Below are the code and all the weights of a small trained network. Each question names an input and a target symbol and asks about switching units off, where a switched-off unit gives its printed mean instead of its output.

import numpy as np


def w(rows, s, z=0):
    codes = np.array(rows[::2]) - 128.0
    scale = np.full(codes.shape[1], s)
    scale[-1] = z or s
    return codes * scale


def norm(h):
    return h / np.sqrt((h * h).mean(-1, keepdims=True) + 1e-5)


def f(y):
    return np.maximum(y, 0)


def softmax(a):
    e = np.exp(a - a.max(-1, keepdims=True))
    return e / e.sum(-1, keepdims=True)


def log_softmax(a):
    a = a - a.max(-1, keepdims=True)
    return a - np.log(np.exp(a).sum(-1, keepdims=True))


def net(x, mask):
    ids = ['ΔΘΣαβγεζημξτω'.index(c) for c in x.split()]
    T = len(ids)
    res = E[ids] + P[:T]
    r = norm(res)
    for j in range(3):
        rows = slice(2 * j, 2 * j + 2)
        q, k, v = (r @ M[0][rows].T for M in (Q, K, V))
        z = softmax(np.where(np.tri(T) > 0, q @ k.T / 2**0.5, -1e9)) @ v
        o = O[0][rows]
        res = res + np.where(mask[j], z, o[:, -1]) @ o[:, :-1]
    y = f(norm(res) @ A[0][:, :-1].T + A[0][:, -1])
    res = res + np.where(mask[3:11], y, B[0][:, -1]) @ B[0][:, :-1]
    return log_softmax(norm(res)[-1] @ U[:, :-1].T + U[:, -1])


Q, K, V, O, A, B = {}, {}, {}, {}, {}, {}
E = w([
[6,43,124,101],'Δ',
[149,162,138,115],'Θ',
[136,106,81,127],'Σ',
[105,162,112,70],'α',
[103,106,233,222],'β',
[165,235,181,75],'γ',
[206,90,51,207],'ε',
[56,180,93,109],'ζ',
[145,169,111,137],'η',
[47,217,139,44],'μ',
[84,139,149,67],'ξ',
[128,177,131,110],'τ',
[151,102,184,109],'ω',
],0.023)
P = w([
[159,250,200,86],'0',
[109,113,214,65],'1',
[67,87,210,73],'2',
[72,44,193,73],'3',
[57,39,201,76],'4',
[52,31,207,73],'5',
[59,30,196,56],'6',
[79,28,219,63],'7',
],0.0014)
Q[0] = w([
[130,187,244,186],'head 0',
[48,123,116,51],'head 0',
[140,160,233,216],'head 1',
[238,187,84,58],'head 1',
[93,230,255,132],'head 2',
[97,140,100,15],'head 2',
],0.0096)
K[0] = w([
[210,165,145,61],'head 0',
[46,66,161,83],'head 0',
[125,225,135,232],'head 1',
[62,2,251,142],'head 1',
[173,240,52,111],'head 2',
[116,101,107,42],'head 2',
],0.0091)
V[0] = w([
[91,66,204,125],'head 0',
[117,139,155,156],'head 0',
[207,110,141,75],'head 1',
[179,144,40,29],'head 1',
[45,154,74,157],'head 2',
[109,102,211,254],'head 2',
],0.0053)
O[0] = w([
[167,60,214,132,81],'head 0',
[232,70,137,242,94],'head 0',
[179,47,166,83,179],'head 1',
[173,204,172,253,232],'head 1',
[126,28,218,154,120],'head 2',
[215,175,154,96,4],'head 2',
],0.0037,0.0025)
A[0] = w([
[109,150,217,107,70],'neuron 0',
[58,184,79,98,4],'neuron 1',
[109,149,56,141,47],'neuron 2',
[165,95,193,30,36],'neuron 3',
[213,130,138,206,109],'neuron 4',
[128,152,78,58,20],'neuron 5',
[165,67,56,41,102],'neuron 6',
[11,45,67,148,89],'neuron 7',
],0.011,0.0041)
B[0] = w([
[219,101,59,56,204],'neuron 0',
[151,97,186,241,204],'neuron 1',
[139,107,93,12,199],'neuron 2',
[127,115,106,182,206],'neuron 3',
[1,77,165,138,179],'neuron 4',
[143,40,171,136,179],'neuron 5',
[129,128,224,171,247],'neuron 6',
[157,181,67,134,253],'neuron 7',
],0.0089,0.0053)
U = w([
[33,71,80,88,213],'Δ',
[181,214,172,207,23],'Θ',
[120,118,118,129,118],'Σ',
[65,85,225,171,183],'α',
[126,122,119,132,122],'β',
[179,203,153,50,156],'γ',
[115,43,55,225,35],'ε',
[68,194,106,191,254],'ζ',
[202,143,128,217,122],'η',
[53,159,187,63,218],'μ',
[94,72,106,3,90],'ξ',
[159,132,7,111,146],'τ',
[218,43,147,101,111],'ω',
],0.019,0.0045)

Each question gives the input, a string of symbols that net reads in full, and the target symbol t.
The units are the heads (2 rows each of Q, K, V and O) and the neurons (one row each of A and B). Each row of codes is followed by its name. A weight is (code - 128) times the scale printed after its matrix; where a second scale follows, it is the last column's (O, A, B and U).
mask holds one flag per unit, heads first, then neurons. A switched-off unit (its flag False) gives its mean, the last column of its rows in O or B, instead of its output. The means were averaged over made-up inputs and are rounded, as every weight is.
A unit's drop is (log p(t) with every unit on - log p(t) with that unit switched off) / (log p(t) with every unit on - log p(t) with every unit switched off).
The circuit of an input: a set's keep is (log p(t) with only the set's units on - log p(t) with every unit switched off) / (log p(t) with every unit on - log p(t) with every unit switched off). Starting from all 11 units, units are removed one at a time, each time the one whose removal leaves the highest keep (on an exact tie, the one counted first), for as long as the keep stays at least 0.8.
circuit, biggest first: the units of the circuit, biggest drop first
top k neurons: the k neurons with the biggest drops, biggest first
heads that matter: for each layer, one digit per head in row order, 1 if its drop is at least 0.15 and else 0, layers parted by /
drop when u is switched off: that unit's drop, to one decimal
input η ω ζ μ Σ η, target ω: circuit, biggest first : [head 1; neuron 7]
input Σ Δ η ω ζ Σ η, target ω: circuit, biggest first : [head 1; neuron 7; neuron 5]
input ζ Σ β τ, target α: circuit, biggest first : [head 1; neuron 1]
input Σ α Σ τ, target Θ: circuit, biggest first : [neuron 1]
input β β ξ Θ α Σ γ τ, target α: circuit, biggest first : [neuron 1; neuron 7]
input γ ε Δ α Σ, target η: heads that matter : 101
input Δ Σ Σ ξ τ, target η: circuit, biggest first : [neuron 1; neuron 0; head 2]
input ε ω Σ Σ Σ β η, target α: heads that matter : 010
input η ζ Δ τ ζ Σ τ, target η: top 3 neurons : [neuron 1; neuron 4; neuron 6]
input Σ Σ γ γ τ, target Θ: top 2 neurons : [neuron 1; neuron 2]
input ζ τ ε ξ, target ξ: top 3 neurons : [neuron 0; neuron 6; neuron 4]
input ω μ ω ω τ Σ ω Θ, target ω: top 2 neurons : [neuron 7; neuron 0]
input ξ ε ε ε η, target ζ: top 4 neurons : [neuron 0; neuron 6; neuron 4; neuron 7]
input Θ β Σ Σ, target α: drop when head 1 is switched off : 0.0
input ξ ξ α ζ β Θ, target α: drop when head 1 is switched off : 1.9
input Σ Σ Σ τ Σ τ Σ α, target α: drop when neuron 1 is switched off : 0.7
